Here is a tiny trained network, its code and every weight. The questions are about switching its units off for an input and a class, where a switched-off unit gives its printed mean instead of its output.

import numpy as np


def w(rows, s, z=0):
    codes = np.array(rows[::2]) - 128.0
    scale = np.full(codes.shape[1], s)
    scale[-1] = z or s
    return codes * scale


def norm(h):
    return h / np.sqrt((h * h).mean(-1, keepdims=True) + 1e-5)


def f(y):
    return np.maximum(y, 0)


def log_softmax(a):
    a = a - a.max(-1, keepdims=True)
    return a - np.log(np.exp(a).sum(-1, keepdims=True))


def net(x, mask):
    res = np.array(x, float).reshape(1, 8) / 4 @ E
    u = 0
    for l in range(2):
        y = f(norm(res) @ A[l][:, :-1].T + A[l][:, -1])
        res = res + np.where(mask[u : u + 14], y, B[l][:, -1]) @ B[l][:, :-1]
        u += 14
    return log_softmax(norm(res)[-1] @ U[:, :-1].T + U[:, -1])


A, B = {}, {}
E = w([
[172,85,124,114,43,135,164,136,195,21,96,93],'x0',
[84,106,98,146,86,192,98,123,96,168,150,46],'x1',
[164,100,70,45,129,182,143,125,134,161,158,215],'x2',
[127,128,131,127,128,128,125,128,127,128,130,128],'x3',
[122,136,136,128,134,130,130,216,94,73,196,118],'x4',
[147,163,62,169,182,144,139,195,218,159,124,99],'x5',
[245,122,127,178,185,168,114,82,94,96,140,101],'x6',
[95,107,104,167,117,91,4,100,164,85,199,182],'x7',
],0.0045)
A[0] = w([
[178,122,96,135,47,104,168,172,140,81,146,107,46],'0.n1',
[117,193,139,119,192,111,99,135,94,166,148,157,171],'0.n2',
[162,95,65,69,136,143,150,172,124,137,158,204,8],'0.n3',
[142,107,83,130,89,141,93,110,161,72,68,150,108],'0.n4',
[157,102,81,87,113,180,109,116,109,177,153,127,156],'0.n5',
[107,83,182,91,72,92,121,42,38,109,99,149,47],'0.n6',
[130,108,101,184,152,180,135,213,181,144,113,147,5],'0.n7',
[119,155,130,111,156,122,170,204,105,77,255,102,112],'0.n8',
[116,116,105,121,124,134,59,170,119,86,163,148,46],'0.n9',
[131,171,63,167,133,132,130,108,200,163,82,131,106],'0.n10',
[65,193,115,127,83,125,141,202,226,172,125,148,63],'0.n11',
[113,123,151,195,132,120,112,116,149,95,175,143,184],'0.n12',
[116,91,55,134,121,73,106,59,146,142,114,141,109],'0.n13',
[222,174,62,175,170,159,90,138,136,115,117,101,105],'0.n14',
],0.0066,0.0028)
B[0] = w([
[154,152,96,181,85,126,119,131,145,238,152,147,195],'0.n1',
[176,123,126,173,2,126,159,149,162,146,141,134,247],'0.n2',
[83,76,169,236,163,177,116,114,156,111,21,162,208],'0.n3',
[167,138,136,149,104,117,130,148,159,214,138,133,197],'0.n4',
[54,91,157,188,145,120,123,118,143,111,89,92,220],'0.n5',
[163,133,16,116,140,174,70,210,95,70,121,179,253],'0.n6',
[117,142,90,121,145,140,131,171,90,83,159,151,174],'0.n7',
[162,166,47,101,134,95,91,19,129,168,36,120,242],'0.n8',
[134,175,143,89,131,171,117,111,175,131,120,83,191],'0.n9',
[159,175,30,103,126,168,62,151,48,55,114,166,193],'0.n10',
[157,46,181,75,116,85,99,116,58,105,154,129,232],'0.n11',
[133,134,173,90,165,213,138,182,152,161,78,122,229],'0.n12',
[138,188,179,78,143,157,131,120,160,139,86,82,206],'0.n13',
[93,53,153,67,103,60,110,113,75,107,161,142,226],'0.n14',
],0.0066,0.0043)
A[1] = w([
[121,146,137,162,133,122,130,120,115,166,160,153,22],'1.n1',
[160,157,158,126,154,111,159,132,145,105,133,182,106],'1.n2',
[136,139,132,91,145,157,248,151,91,136,101,101,82],'1.n3',
[160,154,148,123,104,109,123,143,127,146,120,174,219],'1.n4',
[116,178,170,174,133,92,116,169,102,90,100,78,124],'1.n5',
[57,128,126,81,107,107,137,153,132,125,123,158,53],'1.n6',
[116,145,123,119,145,166,111,115,127,171,70,114,237],'1.n7',
[120,152,148,124,141,134,102,105,173,117,175,139,4],'1.n8',
[126,93,122,129,91,177,127,127,135,140,155,91,148],'1.n9',
[120,140,90,132,163,109,123,167,140,129,138,112,102],'1.n10',
[145,124,132,124,124,123,153,114,170,85,132,137,157],'1.n11',
[178,100,134,151,179,138,130,89,117,115,176,118,118],'1.n12',
[109,155,133,131,176,129,117,121,86,177,144,164,118],'1.n13',
[119,86,149,132,123,126,88,167,147,116,121,138,182],'1.n14',
],0.011,0.0022)
B[1] = w([
[141,153,118,149,46,174,206,162,157,159,126,115,139],'1.n1',
[2,140,98,154,124,87,144,134,92,126,146,101,167],'1.n2',
[123,166,172,105,160,180,44,122,166,120,188,129,184],'1.n3',
[125,128,101,141,136,136,152,104,110,148,161,74,222],'1.n4',
[104,77,110,150,138,158,149,99,165,124,92,190,181],'1.n5',
[181,89,151,123,129,96,115,113,136,110,138,109,176],'1.n6',
[114,144,119,119,147,82,147,93,119,117,119,104,254],'1.n7',
[97,177,155,71,165,209,127,118,157,116,184,87,142],'1.n8',
[104,157,134,164,139,92,186,154,121,146,153,155,187],'1.n9',
[133,144,116,108,130,161,148,127,73,93,118,193,141],'1.n10',
[121,159,137,188,94,106,151,166,125,167,150,127,149],'1.n11',
[115,79,189,43,89,75,112,141,131,146,127,127,158],'1.n12',
[220,111,120,147,109,138,141,203,215,95,121,144,161],'1.n13',
[142,136,167,137,174,158,168,123,85,133,134,121,215],'1.n14',
],0.0091,0.0078)
U = w([
[178,126,41,119,105,170,92,193,80,31,125,211,137],'0',
[110,212,207,89,162,217,75,97,223,139,167,103,116],'1',
[209,139,111,198,5,134,200,167,208,224,121,131,113],'2',
[152,2,213,68,80,34,113,114,113,128,120,128,107],'3',
[113,140,109,141,127,118,158,78,90,141,107,107,253],'4',
[79,54,154,203,162,170,176,77,196,108,1,183,74],'5',
[34,159,108,168,112,83,166,106,79,137,153,99,137],'6',
[168,189,57,85,109,70,109,38,144,133,33,104,55],'7',
],0.0084,0.0053)

Each question gives the input, the list of numbers given to net, and the class t.
The units are the neurons (one row each of A and B). Each row of codes is followed by its name. A weight is (code - 128) times the scale printed after its matrix; where a second scale follows, it is the last column's (A, B and U).
mask holds one flag per neuron, layer by layer. A switched-off neuron (its flag False) gives its mean, the last column of its row in B, instead of its output. The means were averaged over made-up inputs and are rounded, as every weight is.
A unit's drop is (log p(t) with every unit on - log p(t) with that unit switched off) / (log p(t) with every unit on - log p(t) with every unit switched off).
The circuit of an input: a set's keep is (log p(t) with only the set's units on - log p(t) with every unit switched off) / (log p(t) with every unit on - log p(t) with every unit switched off). Starting from the 12 units with the biggest drops (on a tie, the unit counted first), units are removed one at a time, each time the one whose removal leaves the highest keep (on an exact tie, the one counted first), for as long as the keep stays at least 0.8.
circuit, biggest first: the units of the circuit, biggest drop first
unit that matters most: the unit with the biggest drop
k most important neurons: the k neurons with the biggest drops, biggest first
k most important neurons of layer l: the k neurons of layer l with the biggest drops, biggest first
input [5,-3,4,6,4,5,1,-6], class 1: 3 most important neurons of layer 0 => 0.n6, 0.n2, 0.n7
input [-7,-7,-4,1,-2,-6,5,5], class 2: 2 most important neurons => 0.n2, 1.n13
input [0,7,8,3,-3,-5,-1,5], class 5: most important neuron => 0.n5
input [-1,8,0,7,-5,-5,7,-2], class 6: 4 most important neurons of layer 0 => 0.n5, 0.n11, 0.n8, 0.n6
input [7,-4,8,1,1,6,8,-2], class 3: circuit, biggest first => 0.n14, 1.n12
input [-4,3,-8,-8,-7,-5,4,-8], class 1: 4 most important neurons of layer 0 => 0.n8, 0.n3, 0.n5, 0.n10
input [-8,6,0,-2,7,7,8,7], class 2: 2 most important neurons => 0.n2, 0.n6
input [5,-7,7,-1,4,5,6,0], class 5: 2 most important neurons => 0.n3, 0.n11
input [8,-3,1,-8,3,2,8,-2], class 2: 2 most important neurons of layer 0 => 0.n1, 0.n11
input [-8,1,5,-1,0,7,8,4], class 2: 2 most important neurons => 0.n2, 0.n6
input [-6,4,-5,1,0,-1,-7,-7], class 1: 2 most important neurons of layer 0 => 0.n14, 0.n1
input [-1,-4,5,-3,6,1,3,6], class 1: 3 most important neurons of layer 1 => 1.n8, 1.n5, 1.n9
input [-6,0,1,1,6,2,7,-6], class 3: 2 most important neurons of layer 0 => 0.n14, 0.n12
input [-5,-7,7,2,-6,-3,-1,-8], class 1: 2 most important neurons of layer 0 => 0.n8, 0.n1
input [-4,-8,5,1,0,3,8,-8], class 1: circuit, biggest first => 1.n3
input [-4,2,-4,0,2,1,4,-1], class 2: 2 most important neurons => 0.n2, 0.n11
input [5,-1,-1,0,1,-7,5,-1], class 0: 2 most important neurons => 0.n6, 0.n2
input [-1,-5,-1,-5,-2,2,-8,-7], class 3: 4 most important neurons => 0.n11, 1.n6, 0.n12, 0.n13
input [-5,7,-5,-6,5,6,8,0], class 3: 3 most important neurons => 0.n14, 1.n12, 0.n6
input [2,-7,6,8,1,8,3,-6], class 0: unit that matters most => 0.n10
input [4,-3,5,-1,6,1,-6,-5], class 3: 2 most important neurons => 0.n11, 1.n6
input [-8,-7,0,4,6,0,4,-8], class 1: 3 most important neurons of layer 0 => 0.n1, 0.n4, 0.n6
input [-4,0,6,4,-8,8,-6,0], class 0: 4 most important neurons => 0.n10, 0.n7, 0.n8, 1.n13
input [6,-8,8,1,6,-1,2,-2], class 5: 2 most important neurons => 0.n3, 0.n2
input [3,3,3,5,-1,0,5,3], class 3: 2 most important neurons of layer 0 => 0.n14, 0.n2
input [-3,4,-4,5,-5,6,-6,6], class 0: 2 most important neurons of layer 0 => 0.n10, 0.n8
input [6,-5,5,2,0,2,3,-1], class 2: 2 most important neurons of layer 0 => 0.n1, 0.n4
input [-2,-3,-2,3,7,7,-1,0], class 0: circuit, biggest first => 1.n10
input [-7,2,2,6,-7,-4,6,4], class 2: 3 most important neurons => 1.n13, 0.n2, 0.n8
input [-7,5,8,-7,3,4,4,1], class 5: circuit, biggest first => 0.n3, 0.n5
